Below is a small trained network, with its code and all its weights. Each question gives an input and a class and asks what happens when units are switched off, that is, made to give their printed mean instead of their output.

import numpy as np


def w(rows, s, z=0):
    codes = np.array(rows[::2]) - 128.0
    scale = np.full(codes.shape[1], s)
    scale[-1] = z or s
    return codes * scale


def f(y):
    return y / 2 * (1 + np.tanh(0.7978845608 * (y + 0.044715 * y**3)))


def log_softmax(a):
    a = a - a.max(-1, keepdims=True)
    return a - np.log(np.exp(a).sum(-1, keepdims=True))


def net(x, mask):
    res = np.array(x, float).reshape(1, 7) / 4 @ E
    y = f(res @ A[0][:, :-1].T + A[0][:, -1])
    res = res + np.where(mask, y, B[0][:, -1]) @ B[0][:, :-1]
    return log_softmax(res[-1] @ U[:, :-1].T + U[:, -1])


A, B = {}, {}
E = w([
[219,231,228],'x0',
[128,127,129],'x1',
[128,129,128],'x2',
[128,127,128],'x3',
[129,130,129],'x4',
[227,168,2],'x5',
[241,22,176],'x6',
],0.0066)
A[0] = w([
[129,167,150,144],'neuron 0',
[190,166,240,157],'neuron 1',
[146,113,133,195],'neuron 2',
[124,152,71,153],'neuron 3',
[129,200,132,137],'neuron 4',
[222,86,91,63],'neuron 5',
[112,134,122,101],'neuron 6',
[197,101,98,75],'neuron 7',
[96,123,120,129],'neuron 8',
[177,198,198,224],'neuron 9',
[110,182,208,125],'neuron 10',
[29,157,180,157],'neuron 11',
[89,103,12,210],'neuron 12',
[124,52,94,252],'neuron 13',
[157,242,84,106],'neuron 14',
[102,63,145,160],'neuron 15',
[129,128,100,155],'neuron 16',
[61,101,55,163],'neuron 17',
[5,173,193,174],'neuron 18',
[147,202,104,112],'neuron 19',
[117,107,106,243],'neuron 20',
[106,45,165,154],'neuron 21',
[115,61,112,215],'neuron 22',
[135,65,121,164],'neuron 23',
[125,48,214,137],'neuron 24',
[120,155,45,154],'neuron 25',
[206,92,92,75],'neuron 26',
[126,49,222,125],'neuron 27',
[112,189,71,110],'neuron 28',
],0.012,0.0032)
B[0] = w([
[167,118,138,156],'neuron 0',
[220,195,48,254],'neuron 1',
[121,134,109,152],'neuron 2',
[112,169,131,169],'neuron 3',
[174,111,183,175],'neuron 4',
[144,42,78,199],'neuron 5',
[130,124,126,127],'neuron 6',
[138,66,104,172],'neuron 7',
[119,120,111,142],'neuron 8',
[243,118,125,248],'neuron 9',
[204,122,89,207],'neuron 10',
[103,34,93,222],'neuron 11',
[76,209,43,248],'neuron 12',
[54,114,123,218],'neuron 13',
[154,138,253,211],'neuron 14',
[76,124,170,179],'neuron 15',
[119,139,119,143],'neuron 16',
[101,157,55,216],'neuron 17',
[147,17,65,254],'neuron 18',
[153,126,202,173],'neuron 19',
[90,140,113,171],'neuron 20',
[65,150,183,198],'neuron 21',
[64,119,142,195],'neuron 22',
[94,112,151,175],'neuron 23',
[99,217,163,219],'neuron 24',
[106,193,120,193],'neuron 25',
[128,61,90,185],'neuron 26',
[105,226,160,222],'neuron 27',
[152,178,158,180],'neuron 28',
],0.026,0.0076)
U = w([
[73,36,59,251],'0',
[159,255,78,196],'1',
[213,43,85,118],'2',
[182,172,240,3],'3',
[55,160,210,11],'4',
],0.0069,0.00066)

Each question gives the input, the list of numbers given to net, and the class t.
The units are the neurons (one row each of A and B). Each row of codes is followed by its name. A weight is (code - 128) times the scale printed after its matrix; where a second scale follows, it is the last column's (A, B and U).
mask holds one flag per neuron, in row order. A switched-off neuron (its flag False) gives its mean, the last column of its row in B, instead of its output. The means were averaged over made-up inputs and are rounded, as every weight is.
A unit's drop is (log p(t) with every unit on - log p(t) with that unit switched off) / (log p(t) with every unit on - log p(t) with every unit switched off).
The circuit of an input: a set's keep is (log p(t) with only the set's units on - log p(t) with every unit switched off) / (log p(t) with every unit on - log p(t) with every unit switched off). Starting from the 12 units with the biggest drops (on a tie, the unit counted first), units are removed one at a time, each time the one whose removal leaves the highest keep (on an exact tie, the one counted first), for as long as the keep stays at least 0.8.
units of the circuit, in order: the units of the circuit, biggest drop first
top k neurons: the k neurons with the biggest drops, biggest first
drop when u is switched off: that unit's drop, to one decimal
input [0,8,-5,1,-6,-7,1], class 4: units of the circuit, in order -> neuron 21; neuron 15
input [8,-8,2,-6,7,8,0], class 3: units of the circuit, in order -> neuron 14
input [-3,5,-6,-6,-8,-1,1], class 4: top 2 neurons -> neuron 18; neuron 1
input [5,-7,-7,-3,4,-3,0], class 2: top 3 neurons -> neuron 12; neuron 9; neuron 25
input [-3,-5,0,7,4,0,4], class 4: top 2 neurons -> neuron 18; neuron 11
input [1,-1,-5,8,1,7,-3], class 3: top 3 neurons -> neuron 14; neuron 1; neuron 19
input [-5,0,-7,8,-6,0,-8], class 0: top 2 neurons -> neuron 18; neuron 11
input [-3,4,3,2,6,2,1], class 0: top 4 neurons -> neuron 1; neuron 27; neuron 24; neuron 14
input [0,2,1,7,5,-4,-3], class 0: top 2 neurons -> neuron 9; neuron 1
input [-2,-2,5,2,3,-7,2], class 4: drop when neuron 21 is switched off -> 0.0
input [0,-4,4,5,-5,7,3], class 0: drop when neuron 10 is switched off -> 0.1
input [2,-6,-4,-6,-8,8,-3], class 3: drop when neuron 14 is switched off -> 0.4
